Below are the code and all the weights of a small trained network. Each question names an input and a target symbol and asks about switching units off, where a switched-off unit gives its printed mean instead of its output.

import numpy as np


def w(rows, s, z=0):
    codes = np.array(rows[::2]) - 128.0
    scale = np.full(codes.shape[1], s)
    scale[-1] = z or s
    return codes * scale


def f(y):
    return np.maximum(y, 0)


def softmax(a):
    e = np.exp(a - a.max(-1, keepdims=True))
    return e / e.sum(-1, keepdims=True)


def log_softmax(a):
    a = a - a.max(-1, keepdims=True)
    return a - np.log(np.exp(a).sum(-1, keepdims=True))


def net(x, mask):
    ids = ['ΓΛΦβδεζηθμξω'.index(c) for c in x.split()]
    T = len(ids)
    res = E[ids] + P[:T]
    q, k, v = (res @ M[0].T for M in (Q, K, V))
    z = softmax(np.where(np.tri(T) > 0, q @ k.T / 3**0.5, -1e9)) @ v
    res = res + np.where(mask[0], z, O[0][:, -1]) @ O[0][:, :-1]
    y = f(res @ A[0][:, :-1].T + A[0][:, -1])
    res = res + np.where(mask[1:25], y, B[0][:, -1]) @ B[0][:, :-1]
    return log_softmax(res[-1] @ U[:, :-1].T + U[:, -1])


Q, K, V, O, A, B = {}, {}, {}, {}, {}, {}
E = w([
[130,190,229],'Γ',
[194,4,102],'Λ',
[118,175,140],'Φ',
[131,109,220],'β',
[134,175,134],'δ',
[95,175,148],'ε',
[107,175,143],'ζ',
[190,126,77],'η',
[125,240,58],'θ',
[77,162,42],'μ',
[241,137,157],'ξ',
[75,90,88],'ω',
],0.018)
P = w([
[2,177,182],'0',
[140,167,123],'1',
[135,167,127],'2',
[138,167,123],'3',
[138,168,123],'4',
[141,166,121],'5',
[136,167,122],'6',
[137,167,123],'7',
[142,168,123],'8',
[135,167,122],'9',
],0.0076)
Q[0] = w([
[202,51,98],'head 0',
[94,127,255],'head 0',
[211,114,228],'head 0',
],0.032)
K[0] = w([
[253,98,103],'head 0',
[78,110,245],'head 0',
[173,164,239],'head 0',
],0.031)
V[0] = w([
[254,83,124],'head 0',
[254,137,35],'head 0',
[194,48,208],'head 0',
],0.0051)
O[0] = w([
[182,230,80,52],'head 0',
[154,253,162,134],'head 0',
[180,156,24,5],'head 0',
],0.005,0.0025)
A[0] = w([
[116,87,123,108],'neuron 0',
[113,149,117,118],'neuron 1',
[120,129,130,76],'neuron 2',
[154,211,160,39],'neuron 3',
[201,54,99,112],'neuron 4',
[103,44,97,49],'neuron 5',
[130,249,126,125],'neuron 6',
[131,128,131,74],'neuron 7',
[98,65,37,71],'neuron 8',
[78,172,100,106],'neuron 9',
[107,211,74,65],'neuron 10',
[181,90,142,113],'neuron 11',
[135,67,65,212],'neuron 12',
[88,152,85,82],'neuron 13',
[108,228,95,221],'neuron 14',
[98,132,115,45],'neuron 15',
[134,218,139,134],'neuron 16',
[103,143,95,88],'neuron 17',
[172,121,125,132],'neuron 18',
[124,246,90,132],'neuron 19',
[155,83,208,91],'neuron 20',
[71,91,82,101],'neuron 21',
[151,92,194,2],'neuron 22',
[119,53,121,156],'neuron 23',
],0.018,0.0083)
B[0] = w([
[152,101,108,135],'neuron 0',
[140,116,117,141],'neuron 1',
[116,143,120,128],'neuron 2',
[31,206,193,181],'neuron 3',
[213,154,207,166],'neuron 4',
[169,204,152,138],'neuron 5',
[132,27,83,236],'neuron 6',
[112,149,135,128],'neuron 7',
[210,114,202,148],'neuron 8',
[120,89,117,161],'neuron 9',
[123,206,197,182],'neuron 10',
[87,99,138,153],'neuron 11',
[25,150,51,168],'neuron 12',
[154,108,174,144],'neuron 13',
[154,254,161,254],'neuron 14',
[177,93,98,131],'neuron 15',
[224,119,110,213],'neuron 16',
[159,105,139,137],'neuron 17',
[85,125,93,164],'neuron 18',
[97,25,70,235],'neuron 19',
[177,72,191,152],'neuron 20',
[111,151,87,151],'neuron 21',
[125,253,60,134],'neuron 22',
[57,76,118,155],'neuron 23',
],0.044,0.013)
U = w([
[149,149,196,72],'Γ',
[75,184,183,218],'Λ',
[120,127,121,174],'Φ',
[103,44,182,76],'β',
[87,115,136,217],'δ',
[79,108,138,254],'ε',
[78,208,112,58],'ζ',
[119,151,65,161],'η',
[155,83,115,94],'θ',
[138,245,143,79],'μ',
[82,16,94,100],'ξ',
[49,127,83,73],'ω',
],0.012,0.0096)

Each question gives the input, a string of symbols that net reads in full, and the target symbol t.
The units are the heads (3 rows each of Q, K, V and O) and the neurons (one row each of A and B). Each row of codes is followed by its name. A weight is (code - 128) times the scale printed after its matrix; where a second scale follows, it is the last column's (O, A, B and U).
mask holds one flag per unit, heads first, then neurons. A switched-off unit (its flag False) gives its mean, the last column of its rows in O or B, instead of its output. The means were averaged over made-up inputs and are rounded, as every weight is.
A unit's drop is (log p(t) with every unit on - log p(t) with that unit switched off) / (log p(t) with every unit on - log p(t) with every unit switched off).
The circuit of an input: a set's keep is (log p(t) with only the set's units on - log p(t) with every unit switched off) / (log p(t) with every unit on - log p(t) with every unit switched off). Starting from the 12 units with the biggest drops (on a tie, the unit counted first), units are removed one at a time, each time the one whose removal leaves the highest keep (on an exact tie, the one counted first), for as long as the keep stays at least 0.8.
circuit, biggest first: the units of the circuit, biggest drop first
most important unit: the unit with the biggest drop
top k neurons: the k neurons with the biggest drops, biggest first
drop when u is switched off: that unit's drop, to one decimal
input η Φ δ ζ ξ μ β μ ζ, target η: top 2 neurons => [neuron 4; neuron 20]
input Γ Φ ε ω β δ ζ δ ζ, target ω: most important unit => neuron 14
input η β θ Λ θ Φ, target η: circuit, biggest first => [neuron 14; neuron 19; neuron 20; neuron 6]
input θ ξ Γ β ξ ζ, target Γ: top 4 neurons => [neuron 19; neuron 6; neuron 14; neuron 12]
input η ω ε δ ξ η ω, target ω: top 3 neurons => [neuron 14; neuron 6; neuron 12]
input Λ Λ ε ξ ε ξ η δ ζ, target θ: top 3 neurons => [neuron 3; neuron 10; neuron 12]
input ε η η η ζ Γ θ, target θ: top 3 neurons => [neuron 19; neuron 6; neuron 14]
input η ζ ζ δ, target η: top 2 neurons => [neuron 4; neuron 10]
input Φ Λ ξ Λ η ζ, target Λ: circuit, biggest first => [neuron 19; head 0; neuron 16]
input θ ξ ε, target Γ: top 2 neurons => [neuron 19; neuron 6]
input ε ζ η η Λ, target Λ: top 2 neurons => [neuron 4; neuron 19]
input η μ Φ ζ, target η: top 3 neurons => [neuron 4; neuron 10; neuron 20]
input Λ ζ η θ Φ μ Φ ζ, target θ: top 3 neurons => [neuron 12; neuron 10; neuron 3]
input Λ η δ Φ δ ζ ω Φ, target θ: most important unit => neuron 12
input θ Λ ω η Λ δ, target Γ: circuit, biggest first => [neuron 19; head 0; neuron 14; neuron 12]
input η ξ ξ δ, target η: circuit, biggest first => [neuron 14; neuron 6; neuron 4]
input δ ζ ξ ζ ε δ β β δ ζ, target μ: circuit, biggest first => [neuron 19; head 0]
input Φ ζ Φ, target Λ: circuit, biggest first => [neuron 19; head 0; neuron 16]
input θ ε Φ μ δ β Φ η ξ Φ, target Γ: drop when neuron 20 is switched off => 0.3
input β θ η ω ζ Λ Γ θ Φ, target ζ: drop when neuron 6 is switched off => 2.1
